Each row is shifted at random along 5 fixed directions that mean nothing.
Known rows, with every step that occurs:
gafir-vuzi-kupo-tavo-dadi-fona-zufuso: [7 465 -170 -12 -427 139 -259 176 39 479 74 -529 -245 -81 -18 -176 35 -216 -127 -141 2 -255 135 134 -124 -129 177 35 121 265 -145 12 107 -20 135 -267 -120 54 -149 245 72 207 -37 365 -179 -7 174 240 -164 -107 -212 10 174]
vatir-zufuso-mumanas-fona-tavo: [-12 247 -126 43 -72 -46 -165 306 92 275 -178 -248 -160 90 146 298 -128 50 -162 -20 -142 -284 -13 -28 58 128 104 -149 -117 192 -293 38 342 -176 210 -148 54 -57 -187 8 118 192 -45 228 -379 -44 -67 158 -150 12 -283 -75 46]
zufuso-mumanas-fona-dadi-tavo: [-109 175 -176 9 145 -260 63 147 -339 452 -59 -332 -45 20 240 292 206 92 -179 88 77 -485 -221 177 375 121 -170 -271 -72 36 -406 -441 87 -7 -273 -255 268 -22 -457 -189 -65 -104 -62 48 -323 -248 -359 256 23 64 -297 330 54]
mumanas-fona-dadi-tavo: [166 373 -234 30 15 348 -224 118 42 304 74 -210 129 350 -99 -35 135 22 -235 20 183 -205 -71 64 292 -296 81 -24 257 85 -120 423 55 125 -138 -146 -18 61 -274 175 -153 213 -148 -213 -353 116 -188 105 17 21 -152 152 139]
vatir-gafir-liva-masorab-vuzi-kupo-tavo: [247 336 10 -51 -42 50 -66 -30 -374 357 -164 -203 242 264 -207 -57 -76 -41 -22 179 133 -213 56 350 -184 228 51 216 71 -13 -90 129 204 -202 136 -150 -54 106 -139 -42 195 -187 -34 -18 86 -179 128 -155 265 191 -479 339 87]
vuzi-gafir-voleb-mumanas-zufuso-fona-dadi-tavo-kupo: [134 224 -153 43 -153 82 -148 247 131 33 -45 -4 19 362 3 53 9 118 -417 157 185 -255 -76 112 87 298 44 58 19 251 -258 -87 456 -119 -278 -75 196 -328 -327 -112 -29 -116 -188 -37 -120 -25 -230 191 89 -41 -194 159 64]
gafir-kupo-vuzi-tavo-fona: [392 33 -154 -33 199 207 -5 387 171 121 63 80 158 184 -124 -266 235 18 -251 38 363 -483 -299 -236 362 -50 -427 -50 345 -135 -183 53 19 283 -230 11 218 154 -253 -31 -240 -93 28 -119 -402 -207 -424 -36 292 46 -340 96 374]
fona-tavo-vuzi-gafir: [332 -54 -70 121 26 179 -198 274 542 334 127 -301 -79 -143 3 -283 89 -29 -33 -106 192 -470 -102 -99 237 -145 -164 -186 322 -9 31 59 -80 25 36 104 -193 202 3 62 -152 312 207 -3 -459 -82 -1 131 -99 31 -378 68 238]
masorab-kupo-gafir-vuzi-tavo-fona-dadi: [105 126 77 4 -192 -308 -150 251 -73 309 -16 -389 -220 -78 61 109 63 -94 -310 33 83 -423 -51 167 98 137 -236 111 32 200 -317 -377 300 -97 44 -322 231 -220 -338 -93 -20 45 -131 372 -256 -303 -194 185 -33 28 -421 156 292]
vuzi-gafir-liva-masorab-kupo-tavo: [373 107 -44 114 158 329 -130 62 -200 477 63 -277 145 110 -230 -194 137 57 15 68 184 -498 -99 86 93 -210 -47 -168 255 -29 -108 264 -160 -17 -93 -81 31 291 2 170 -80 107 103 -303 -224 -29 -79 21 386 120 -472 316 80]
tavo-kupo-vuzi-masorab-gafir-liva: [321 -107 -13 56 299 12 4 385 317 102 78 22 106 4 -157 53 125 44 -111 -12 295 -591 -270 -263 272 123 -414 -372 208 -55 -317 -136 96 278 -117 40 177 94 -72 -162 -209 -57 73 -31 -362 -278 -178 21 153 81 -418 205 290]
gafir-vuzi-tavo-fona: [281 491 -37 -22 -193 -42 -293 367 -208 323 -335 -23 -214 425 -99 -6 -163 100 -590 104 53 -51 246 393 -172 208 384 422 -64 320 -319 323 476 -331 319 -290 112 -158 -658 4 272 -91 -237 214 -385 29 96 -70 191 193 -139 -77 522]
vatir-voleb-zufuso-mumanas-fona-dadi: [219 232 -370 130 135 265 -244 399 265 184 -66 -5 -89 281 -176 -41 -214 215 -388 -126 67 -341 -116 -281 297 -335 -77 -349 7 171 -158 362 180 201 -154 65 152 11 -54 276 -156 178 -246 22 -617 107 -436 161 -33 -37 -252 -197 138]
liva-masorab-gafir-vuzi-tavo-dadi-fona-zufuso-mumanas: [-139 450 56 236 -138 -15 -153 181 49 -12 -194 -256 -249 295 -71 63 62 -282 -289 -72 -57 27 62 238 -63 118 462 32 62 260 -37 71 416 -228 129 -191 -233 -129 -60 -75 147 123 146 123 6 -25 142 119 -187 -23 -67 87 -58]
dadi-tavo-vuzi-masorab-kupo-gafir-voleb-zufuso-mumanas-fona: [76 -64 -126 87 161 4 -43 352 31 140 -45 -250 -120 113 76 60 274 110 -26 -190 32 -564 -328 -154 265 -40 -292 -452 91 102 -148 -122 105 199 -295 -101 231 194 -66 140 -222 64 65 -8 -316 -228 -384 241 140 33 -296 36 16]
zufuso-fona-tavo-vuzi-kupo: [72 21 -200 -90 -184 67 -248 384 217 304 -91 -322 -177 -25 70 -174 -41 -49 -138 -8 78 -375 -64 -97 -77 34 -60 -160 125 59 -181 -110 95 3 111 -134 2 108 -188 68 -54 317 102 220 -450 -132 -172 79 38 25 -332 -4 286]
masorab-kupo-gafir-voleb-zufuso: [193 48 -189 45 17 436 -108 142 -36 497 214 -352 -99 25 -210 -178 142 -93 174 -183 150 -461 -181 15 160 -251 -308 -331 180 -37 -184 172 -106 75 -265 32 31 285 18 378 -177 150 -86 -51 -30 -120 -144 136 35 -61 -342 -53 99]
vatir-voleb-mumanas-fona-tavo: [140 232 -335 -45 200 475 121 73 -252 126 -18 -115 452 474 -258 -294 189 -45 -42 -19 262 -54 -298 139 362 -57 27 111 346 -240 31 258 -35 27 -312 -17 -112 177 -134 -42 -200 -29 -30 -350 86 -2 -393 -168 149 170 -335 370 0]
vatir-mumanas-fona-dadi: [51 267 -80 -61 -44 -24 -177 392 135 290 -171 -147 -122 126 16 248 -163 43 -244 13 19 -209 0 29 106 106 -11 90 -105 191 -321 -75 425 -18 123 -92 84 -225 -245 -10 92 70 -230 329 -378 -184 -139 101 -224 -2 -306 92 196]
fona-dadi-zufuso-mumanas: [-132 200 -184 201 12 63 -85 244 172 423 82 -356 -317 -132 95 112 -75 -32 -17 -161 -48 -406 -91 -61 224 -205 30 -605 -151 117 -211 -110 -24 -4 -52 13 -84 165 -7 206 -6 261 24 212 -402 -29 -16 375 -284 -206 -139 -53 34]
zufuso-mumanas-fona-dadi-tavo-kupo: [56 361 -62 27 -95 148 -129 165 -28 170 -11 -167 26 372 -40 74 144 16 -249 63 173 -167 -20 176 70 151 239 26 66 165 -214 64 328 -112 -61 -213 33 -96 -292 36 -29 26 -66 34 -137 3 -95 17 7 17 -132 283 83]
voleb-zufuso-fona-tavo-kupo-vuzi-gafir-liva: [194 270 -74 6 -281 139 -102 182 85 59 -245 -56 28 284 -144 -117 -90 -164 -165 3 106 112 288 312 -211 352 179 235 44 211 -77 193 427 -241 138 -59 -81 -80 -186 -17 181 22 -85 74 98 3 250 -10 -24 67 -82 57 162]
vatir-mumanas-zufuso-fona: [-60 113 -148 -31 135 524 3 114 -511 745 -34 -440 -121 126 -109 -205 171 -75 262 -326 -105 -216 -4 248 119 78 74 -249 58 9 -135 -113 -48 -35 -89 -74 -9 285 -176 187 40 76 26 -60 16 -192 -14 -66 -83 100 -214 227 -61]
liva-masorab-gafir-vuzi: [254 184 13 156 259 186 -187 166 103 109 -74 -18 89 394 -363 94 72 -122 -91 43 161 -223 -165 -53 73 -88 41 -96 316 14 -146 368 182 22 31 -62 -74 18 -115 -69 -44 33 106 -194 -118 -166 -15 -112 117 138 -306 -3 177]
kupo-vuzi-masorab-gafir-liva: [86 94 7 15 40 -135 -31 275 1 276 -148 -190 -100 -16 -62 173 -14 -76 -81 -43 54 -282 53 154 52 255 -96 -121 -16 84 -292 -159 228 -35 140 -74 23 72 -146 -142 103 7 10 156 -188 -209 156 79 -56 97 -282 182 192]
kupo-vuzi-masorab-gafir-liva-vatir-mumanas-zufuso: [236 -2 37 -91 82 323 -127 201 104 305 66 -242 -72 -19 -67 17 -145 -10 210 -330 -48 -383 63 -48 152 -140 82 -229 59 204 9 94 13 243 151 -39 -115 264 169 247 66 272 116 -4 -328 -97 290 74 -173 35 -361 15 -9]
zufuso-mumanas-fona-dadi-tavo-vuzi-masorab: [120 248 -180 113 219 175 -2 154 -288 228 -90 -156 157 439 -92 -254 278 130 -229 -50 320 -253 -243 144 366 -79 131 -109 245 -6 105 90 -43 132 -287 -56 -78 240 -284 -50 -204 -24 61 -289 -252 -65 -321 -59 310 193 -188 419 88]
masorab-gafir-vuzi-kupo-tavo-dadi-zufuso: [185 284 22 163 89 -177 142 160 122 4 -55 -36 282 176 -209 308 150 60 -284 94 332 -376 -334 8 151 219 -277 -47 25 47 -363 18 420 52 -75 -44 192 -230 -237 -219 -200 -387 -85 94 94 -315 -49 72 151 -53 -271 93 50]
mumanas-zufuso-fona-dadi-tavo-kupo-vuzi: [289 182 -183 15 -89 355 -293 221 122 331 73 -215 -9 191 -176 -144 156 79 -98 -155 100 -403 -86 -162 159 -303 -43 -287 215 192 -67 402 -12 283 -88 -106 123 190 -162 324 -185 252 -168 -148 -417 53 -142 150 93 -42 -179 -132 217]
vuzi-kupo-gafir-voleb-zufuso-fona-tavo-dadi: [-41 27 -158 94 -365 346 -218 376 669 -9 125 -358 -249 -119 5 -191 190 -199 21 -249 1 -183 71 -274 -47 15 -174 -70 322 115 -67 -22 251 161 -52 50 -167 17 283 232 -217 589 68 249 -160 5 -127 268 -458 -359 -191 -108 -150]
vuzi-tavo-fona-mumanas-zufuso: [318 151 -139 -85 114 397 -96 233 90 88 55 -111 144 391 -105 -149 -4 121 -181 -66 138 -292 -222 61 353 47 19 121 210 90 -6 92 159 69 -32 49 -34 47 -130 67 -6 75 -38 -96 -199 -102 -145 4 64 174 -311 213 143]
dadi-zufuso-mumanas-fona-tavo-vuzi-masorab-gafir: [50 217 -50 209 -3 -107 -206 335 119 232 -166 -263 -257 162 17 191 16 96 -279 -111 -94 -367 -125 70 66 -32 251 -257 30 280 -153 178 260 -68 163 -193 6 -38 -207 111 -21 207 -24 82 -439 -32 -1 191 5 82 -235 -2 190]
vatir-zufuso-mumanas-fona-dadi-tavo-vuzi: [1 232 10 101 26 190 -43 136 232 115 106 -293 25 192 12 -30 140 -133 58 -251 150 -171 -184 -54 302 -67 5 -293 170 25 97 132 142 108 -18 10 -201 155 -55 59 -206 198 121 89 -136 -85 -68 45 -176 19 -84 58 -33]
vatir-voleb-mumanas-fona: [256 335 -311 -29 138 204 -225 499 37 263 -292 125 -6 438 -169 47 -203 243 -438 -1 10 -189 -32 -20 100 -61 127 -42 -94 143 -327 421 319 -56 10 -44 181 -33 -301 176 11 -61 -299 61 -524 46 -295 -20 104 104 -261 -39 334]
kupo-tavo-fona-mumanas: [317 111 -174 -9 91 144 -3 408 406 21 -9 -85 167 181 -82 71 18 163 -222 3 155 -444 -319 -256 213 -56 -191 43 187 45 -162 165 123 109 19 126 113 -22 -72 -34 -45 75 -79 47 -331 -136 -237 65 48 -32 -453 44 318]
liva-vatir-zufuso-fona-dadi-tavo-vuzi-kupo-gafir: [143 215 -132 90 -155 351 -265 85 182 414 184 -311 -41 90 12 -203 3 -30 -79 -176 143 -393 28 -181 0 -432 7 -339 250 150 108 294 -104 144 -117 -99 -80 162 42 358 -253 305 42 -100 -360 -11 -35 41 13 -195 -353 14 64]
gafir-liva-masorab-vuzi-kupo-tavo-dadi-fona-mumanas-zufuso: [147 195 -86 -107 21 276 -78 73 2 30 82 -231 170 270 -141 -109 99 -118 97 -119 55 -238 -178 50 150 81 74 43 268 172 31 -42 145 236 -32 -100 -101 104 73 75 23 134 80 38 8 -161 -33 86 0 133 -300 306 -15]
gafir-liva-masorab-kupo: [184 120 84 -74 283 137 125 123 -259 176 -70 -3 332 384 -280 22 185 -168 42 225 419 -223 -287 119 215 249 -134 -68 134 -212 -284 -112 181 -54 -90 -58 -26 202 -160 -264 -67 -190 232 -80 164 -425 -215 -287 286 271 -355 526 87]
zufuso-fona-tavo-kupo-vuzi-gafir-liva: [199 -120 -141 54 127 76 33 160 -16 407 73 -179 47 -124 -3 -191 234 -43 55 -38 177 -479 -53 -47 162 132 -299 -292 310 -54 -209 -311 -139 119 -255 -81 167 169 -196 -169 -146 -37 108 -112 -242 -191 -146 79 131 74 -406 289 167]
mumanas-fona-dadi-tavo-vuzi-gafir-liva-masorab-kupo: [221 33 127 -3 108 -252 -203 261 77 282 10 -154 -54 51 87 159 120 6 -153 176 213 -567 -213 -8 256 57 -180 -240 149 116 -316 -277 198 103 -66 -285 169 -12 -293 -131 -159 56 114 138 -488 -352 -309 131 194 245 -430 370 240]
liva-gafir-kupo-vuzi-tavo-dadi-zufuso-fona-mumanas: [111 202 -115 201 41 165 -96 94 187 -41 -45 57 60 305 -139 119 85 -70 -111 22 194 -225 -195 -105 176 -91 44 -110 259 143 -70 161 83 191 -231 11 8 -70 -49 -22 -209 -77 -76 -127 -64 -86 -137 150 102 -102 -251 123 24]
masorab-kupo-gafir-voleb-zufuso-fona: [93 1 -199 43 163 193 182 222 -126 128 -141 -59 186 325 -251 1 288 -99 -76 -12 245 -237 -306 -75 161 162 -487 -195 108 -111 -294 -38 235 16 -387 73 287 27 -142 -110 -205 -244 -48 -132 275 -379 -425 -65 150 -21 -283 78 -10]
voleb-mumanas-zufuso-fona-tavo-dadi: [5 255 -127 11 -57 243 -95 179 -406 499 -79 -383 -162 167 -28 -98 202 -35 -59 -191 -5 -140 18 372 113 160 230 43 98 173 -226 3 131 -66 -52 -171 -1 2 -374 113 -115 208 -180 93 -67 -40 -163 44 -40 102 -137 225 50]
zufuso-fona-dadi-tavo-vuzi: [28 346 -44 5 -149 -114 -68 162 -192 388 -184 -276 -68 231 -5 44 108 -51 -269 1 212 -138 -33 314 64 130 100 0 7 136 -185 58 230 -120 16 -178 15 -11 -536 -127 -43 -13 -123 130 -133 -148 -72 -3 50 109 -112 84 305]
vatir-voleb-mumanas-zufuso-fona-dadi: [68 -59 -318 28 172 271 -25 376 317 99 59 -164 25 44 -84 -139 -3 6 -121 -205 70 -379 -292 -378 473 -120 -416 -464 99 -31 -110 -175 67 299 -308 154 107 64 100 26 -271 222 -31 29 -346 -153 -548 203 -218 -95 -306 -2 -30]
masorab-kupo-gafir-vuzi-tavo-dadi-fona: [174 68 -50 193 195 283 -94 233 72 355 159 -297 -19 -17 -167 -255 485 -187 -118 -243 194 -463 -220 -106 316 -284 -225 -303 358 35 -202 103 -130 281 -315 -181 97 160 -149 129 -392 107 55 -154 -287 -109 -259 139 78 -78 -237 191 228]
masorab-kupo-gafir-voleb-mumanas-zufuso: [395 208 -159 19 101 390 -224 299 307 -207 -175 177 252 706 -373 257 -272 167 -368 24 142 -160 -166 -138 55 16 -77 73 -19 303 -152 642 586 9 -53 174 218 -211 -42 112 -16 -98 -304 -139 -12 36 -130 5 189 5 -196 -244 72]
mumanas-zufuso-fona-dadi-tavo-vuzi-gafir: [311 4 -134 143 195 -20 -130 232 179 397 9 -160 -3 73 51 -54 134 208 -317 -31 213 -606 -227 -75 414 -49 -334 -349 159 145 -138 -96 76 149 -260 10 246 -14 -346 -92 -244 -58 -19 -141 -500 -222 -308 192 153 112 -317 103 196]

Rows:
[63 287 -273 126 -37 61 -104 196 -72 173 -154 -122 60 223 -119 126 -52 141 -261 13 95 -356 -210 -49 -54 -70 98 -110 58 227 -254 148 77 103 -136 -130 167 -126 -252 2 -81 -81 -212 8 -199 -25 -123 180 252 -87 -304 -28 157] => gafir-vuzi-kupo-tavo-dadi-zufuso-fona-mumanas
[259 247 -211 14 -22 43 -156 296 19 72 -70 -191 4 312 -81 26 -31 146 -301 -31 77 -359 -244 7 113 -97 -34 45 228 163 -42 227 203 85 -85 -55 132 -104 -177 83 -93 -7 -225 15 -222 -54 -255 150 218 139 -411 -23 161] => kupo-tavo-vuzi-masorab-gafir-voleb-mumanas-fona-zufuso
[144 303 54 44 24 -39 -146 233 66 274 -45 -3 -112 217 190 464 -111 173 -210 -66 -61 -390 178 -89 -58 133 172 -309 -123 384 -358 95 400 -62 73 -280 251 -101 -233 93 47 -74 -44 170 -421 -64 108 50 -36 -42 -270 -1 75] => dadi-tavo-kupo-gafir-liva-vatir-zufuso-mumanas-fona
[-94 29 -326 78 66 220 127 135 -109 134 76 -211 114 179 -3 -168 180 -72 75 -93 155 -319 -374 -38 128 -29 -212 -324 276 -119 -14 -141 -104 118 -539 21 41 105 -109 -19 -257 -59 -21 -176 89 -161 -374 161 175 -111 -316 114 16] => dadi-zufuso-fona-tavo-vuzi-kupo-gafir-voleb-mumanas
[86 112 12 70 142 -165 139 112 -146 390 -151 -41 -55 -30 123 171 -144 13 24 -63 73 -313 123 67 78 190 24 -339 -235 85 -184 -251 90 -193 29 29 32 170 -76 -152 148 -259 195 123 -153 -244 225 -1 -26 9 -327 147 -71] => kupo-vuzi-gafir-liva-vatir-zufuso-mumanas
[279 3 -351 86 244 374 -330 543 358 7 -79 59 -90 316 -190 -79 61 153 -190 -159 -72 -345 -181 -396 183 -411 -55 -252 327 111 -107 519 8 361 -189 57 158 95 20 338 -204 284 -174 -237 -645 138 -373 219 124 -31 -273 -151 200] => kupo-vuzi-masorab-gafir-voleb-mumanas-fona
[68 160 -25 239 -49 37 -125 123 92 39 -102 -242 -27 174 -167 185 129 -40 -19 -65 37 -296 -202 -92 52 -126 161 -134 160 252 -86 101 73 78 -11 -109 -10 -23 51 23 -131 90 19 25 -39 -123 -46 204 68 -62 -345 160 -42] => liva-gafir-vuzi-masorab-kupo-tavo-dadi-zufuso-fona-mumanas
[-32 392 55 173 -268 -78 -105 349 426 -179 -269 8 -188 165 -16 256 -123 -104 -305 -54 61 -13 122 49 -88 268 211 -7 -244 305 -184 162 594 -121 225 7 -125 -102 2 28 112 46 -15 364 -120 49 277 228 -238 -258 101 -211 -15] => gafir-kupo-vuzi-tavo-dadi-zufuso-mumanas
[-88 159 -135 -89 -58 17 205 90 63 29 69 -292 123 29 143 -21 201 -163 41 -106 168 -173 -142 39 437 3 -104 -184 19 -95 -27 -310 93 64 -236 -115 -149 184 77 -26 -124 125 233 73 -30 -201 -203 159 -364 -85 -239 269 -249] => liva-vatir-voleb-zufuso-mumanas-fona-dadi-tavo
[330 172 -143 41 -29 195 21 48 -72 138 -7 -44 253 281 -278 -137 95 -39 -135 -75 302 -287 -94 -89 32 -78 -101 -55 287 64 -47 231 67 74 -249 -178 78 51 -129 -32 -185 -128 -11 -180 49 -149 -139 -159 146 -13 -462 -90 154] => liva-vatir-voleb-zufuso-fona-tavo-kupo-gafir-vuzi
[396 245 113 132 249 -117 -101 229 -69 154 -144 90 78 281 -162 72 115 138 -394 98 303 -325 -85 175 182 176 -127 101 134 94 -255 177 308 60 -12 -64 134 -40 -290 -162 -121 -160 -120 -12 -306 -203 -194 -85 237 174 -342 191 246] => kupo-gafir-liva-masorab-vuzi-tavo-dadi
[43 78 -70 11 -183 364 -142 41 198 -59 153 -244 -25 259 -122 -92 249 -218 286 -198 11 -55 -23 -67 128 -58 48 -124 346 110 166 66 100 174 -204 -1 -113 132 138 190 -139 216 28 -75 136 -40 -58 207 -203 -106 -127 80 -191] => liva-gafir-voleb-mumanas-zufuso-fona-dadi-tavo-kupo-vuzi
[276 256 -100 96 -171 89 -118 230 679 40 151 -196 56 -19 -110 -95 136 -271 -266 -37 245 -371 -148 -220 184 -66 -326 42 274 175 -128 85 285 145 9 19 35 -125 61 9 -122 55 73 235 -119 -139 -40 196 -213 -145 -289 -10 140] => masorab-vuzi-gafir-kupo-tavo-dadi-fona-zufuso
[558 -32 -364 74 261 594 -226 205 208 124 206 72 247 360 -281 -317 1 280 -104 -59 259 -573 -356 -269 357 -352 -174 -232 416 58 46 485 -160 344 -450 181 158 146 -59 234 -282 34 -181 -513 -390 146 -363 146 426 63 -405 -95 159] => fona-tavo-kupo-vuzi-gafir-voleb-mumanas-zufuso
[366 55 -275 -15 10 374 -312 317 496 -172 33 6 132 417 -139 11 -301 207 -243 -70 122 -390 -224 -291 94 -120 -157 -81 214 253 55 421 306 234 -150 157 91 -86 21 174 -127 169 -198 -110 -325 84 -219 179 169 -27 -321 -323 137] => fona-tavo-vuzi-kupo-gafir-voleb-mumanas-zufuso
[257 64 -104 84 -22 139 -76 237 300 131 39 -95 -87 -61 -6 -170 77 45 -28 -301 78 -271 142 -151 224 -154 48 -161 230 177 4 105 30 253 -66 -51 -57 196 120 169 -222 250 91 98 -436 64 -53 128 -226 -50 -292 22 -99] => kupo-vuzi-gafir-liva-vatir-voleb-zufuso-mumanas-fona-tavo-dadi
[164 240 -191 256 -163 172 -287 375 497 -19 -120 6 -132 353 -227 39 -55 92 -436 -28 98 -233 -118 -248 -48 -176 187 -153 249 262 -115 601 296 72 19 -2 -4 -72 -139 34 -109 234 -112 -119 -385 190 -76 147 65 -112 -192 -352 215] => dadi-zufuso-fona-tavo-vuzi-masorab-gafir-voleb
[288 196 -170 160 119 363 -313 328 192 403 135 -74 -93 155 -106 -69 128 164 -170 -127 105 -445 -96 -167 214 -254 52 -98 407 136 -252 416 3 280 -242 -56 63 -37 -278 183 -372 198 -325 -75 -564 154 -364 106 49 -24 -371 52 206] => vatir-gafir-voleb-mumanas-fona-tavo-dadi
[-139 -15 -84 -110 -166 -111 -80 122 42 41 31 -314 -156 108 210 91 30 -132 86 5 40 -251 -123 82 124 312 -129 -145 85 110 -72 -624 294 15 -213 -102 45 -79 -136 -118 -64 9 110 257 15 -343 -239 265 -103 39 -265 257 -138] => liva-gafir-voleb-mumanas-zufuso-fona-dadi-tavo-vuzi-kupo
